Below is a small trained network, with its code and all its weights. Each question gives an input and a class and asks what happens when units are switched off, that is, made to give their printed mean instead of their output.

import numpy as np


def w(rows, s, z=0):
    codes = np.array(rows[::2]) - 128.0
    scale = np.full(codes.shape[1], s)
    scale[-1] = z or s
    return codes * scale


def norm(h):
    return h / np.sqrt((h * h).mean(-1, keepdims=True) + 1e-5)


def f(y):
    return np.maximum(y, 0)


def log_softmax(a):
    a = a - a.max(-1, keepdims=True)
    return a - np.log(np.exp(a).sum(-1, keepdims=True))


def net(x, mask):
    res = np.array(x, float).reshape(1, 4) / 4 @ E
    u = 0
    for l in range(2):
        y = f(norm(res) @ A[l][:, :-1].T + A[l][:, -1])
        res = res + np.where(mask[u : u + 11], y, B[l][:, -1]) @ B[l][:, :-1]
        u += 11
    return log_softmax(norm(res)[-1] @ U[:, :-1].T + U[:, -1])


A, B = {}, {}
E = w([
[247,125,168,109,111,94,169],'x0',
[255,134,193,187,133,219,42],'x1',
[163,159,227,159,117,191,196],'x2',
[143,226,73,67,72,145,185],'x3',
],0.0081)
A[0] = w([
[145,156,203,188,140,224,111,109],'0.n0',
[17,173,92,87,131,145,163,70],'0.n1',
[122,89,134,161,106,106,145,1],'0.n2',
[164,175,116,200,148,192,114,68],'0.n3',
[128,92,83,92,96,142,25,60],'0.n4',
[99,169,115,62,96,114,204,148],'0.n5',
[195,125,127,107,58,155,184,78],'0.n6',
[104,104,150,178,247,92,54,151],'0.n7',
[109,30,136,187,192,71,151,74],'0.n8',
[103,23,196,155,161,69,160,45],'0.n9',
[147,102,61,122,106,115,74,24],'0.n10',
],0.011,0.008)
B[0] = w([
[106,64,158,41,140,147,25,231],'0.n0',
[12,130,79,94,126,164,112,215],'0.n1',
[117,54,155,155,156,39,158,128],'0.n2',
[161,81,189,109,190,191,72,179],'0.n3',
[145,148,60,251,148,150,89,177],'0.n4',
[67,224,133,97,103,117,130,234],'0.n5',
[166,154,173,219,147,39,129,185],'0.n6',
[183,165,176,151,114,138,156,254],'0.n7',
[198,118,148,156,133,148,214,206],'0.n8',
[119,61,79,170,174,119,233,195],'0.n9',
[141,209,72,201,134,165,103,150],'0.n10',
],0.011,0.0082)
A[1] = w([
[143,61,118,131,140,118,192,35],'1.n0',
[185,110,86,173,150,162,186,110],'1.n1',
[47,160,186,106,89,183,142,184],'1.n2',
[217,41,144,117,86,144,73,87],'1.n3',
[100,214,189,61,99,85,107,99],'1.n4',
[175,121,86,93,51,71,169,224],'1.n5',
[58,103,86,46,80,147,126,20],'1.n6',
[137,7,96,162,135,96,192,2],'1.n7',
[97,131,210,104,140,178,96,81],'1.n8',
[85,146,47,89,51,103,181,25],'1.n9',
[88,130,123,103,91,198,79,42],'1.n10',
],0.014,0.0039)
B[1] = w([
[127,69,70,209,126,167,185,183],'1.n0',
[45,72,73,167,113,132,139,223],'1.n1',
[149,70,54,93,133,133,124,234],'1.n2',
[48,198,147,64,180,146,121,254],'1.n3',
[173,84,125,181,58,103,202,234],'1.n4',
[158,130,173,209,159,156,105,179],'1.n5',
[24,137,62,76,109,44,124,205],'1.n6',
[139,41,201,165,226,214,254,204],'1.n7',
[167,73,93,86,55,123,118,208],'1.n8',
[53,194,199,69,197,104,123,229],'1.n9',
[179,71,120,163,148,96,153,184],'1.n10',
],0.013,0.0085)
U = w([
[211,83,122,71,14,94,177,114],'0',
[114,35,30,73,90,147,41,2],'1',
[94,44,161,176,226,215,232,164],'2',
[20,214,69,63,123,49,179,171],'3',
[209,127,233,41,174,227,5,171],'4',
[160,203,28,229,182,194,34,107],'5',
[207,221,207,221,64,61,201,120],'6',
],0.017,0.0083)

Each question gives the input, the list of numbers given to net, and the class t.
The units are the neurons (one row each of A and B). Each row of codes is followed by its name. A weight is (code - 128) times the scale printed after its matrix; where a second scale follows, it is the last column's (A, B and U).
mask holds one flag per neuron, layer by layer. A switched-off neuron (its flag False) gives its mean, the last column of its row in B, instead of its output. The means were averaged over made-up inputs and are rounded, as every weight is.
A unit's drop is (log p(t) with every unit on - log p(t) with that unit switched off) / (log p(t) with every unit on - log p(t) with every unit switched off).
The circuit of an input: a set's keep is (log p(t) with only the set's units on - log p(t) with every unit switched off) / (log p(t) with every unit on - log p(t) with every unit switched off). Starting from the 12 units with the biggest drops (on a tie, the unit counted first), units are removed one at a time, each time the one whose removal leaves the highest keep (on an exact tie, the one counted first), for as long as the keep stays at least 0.8.
circuit, biggest first: the units of the circuit, biggest drop first
unit that matters most: the unit with the biggest drop
k most important neurons: the k neurons with the biggest drops, biggest first
top k neurons in layer l: the k neurons of layer l with the biggest drops, biggest first
drop when u is switched off: that unit's drop, to one decimal
input [-8,0,-1,-2], class 1: circuit, biggest first : [1.n7, 1.n2]
input [0,1,-5,-3], class 5: 4 most important neurons : [0.n10, 0.n4, 0.n7, 1.n7]
input [5,0,5,6], class 6: circuit, biggest first : [0.n6]
input [5,-4,2,2], class 6: 2 most important neurons : [0.n6, 1.n4]
input [-2,-8,6,-3], class 3: top 2 neurons in layer 0 : [0.n5, 0.n1]
input [-8,-2,7,1], class 1: top 2 neurons in layer 0 : [0.n0, 0.n9]
input [2,4,-1,6], class 6: top 2 neurons in layer 0 : [0.n6, 0.n1]
input [4,-2,5,0], class 6: 2 most important neurons : [0.n6, 0.n1]
input [3,-3,7,7], class 6: 2 most important neurons : [0.n6, 1.n4]
input [8,-4,-2,7], class 6: top 2 neurons in layer 1 : [1.n4, 1.n5]
input [4,6,-6,6], class 5: drop when 0.n0 is switched off : 0.1
input [4,-2,5,2], class 6: drop when 0.n6 is switched off : 0.2
input [-5,8,-6,-7], class 4: top 2 neurons in layer 0 : [0.n0, 0.n9]
input [-2,2,0,6], class 0: unit that matters most : 1.n4
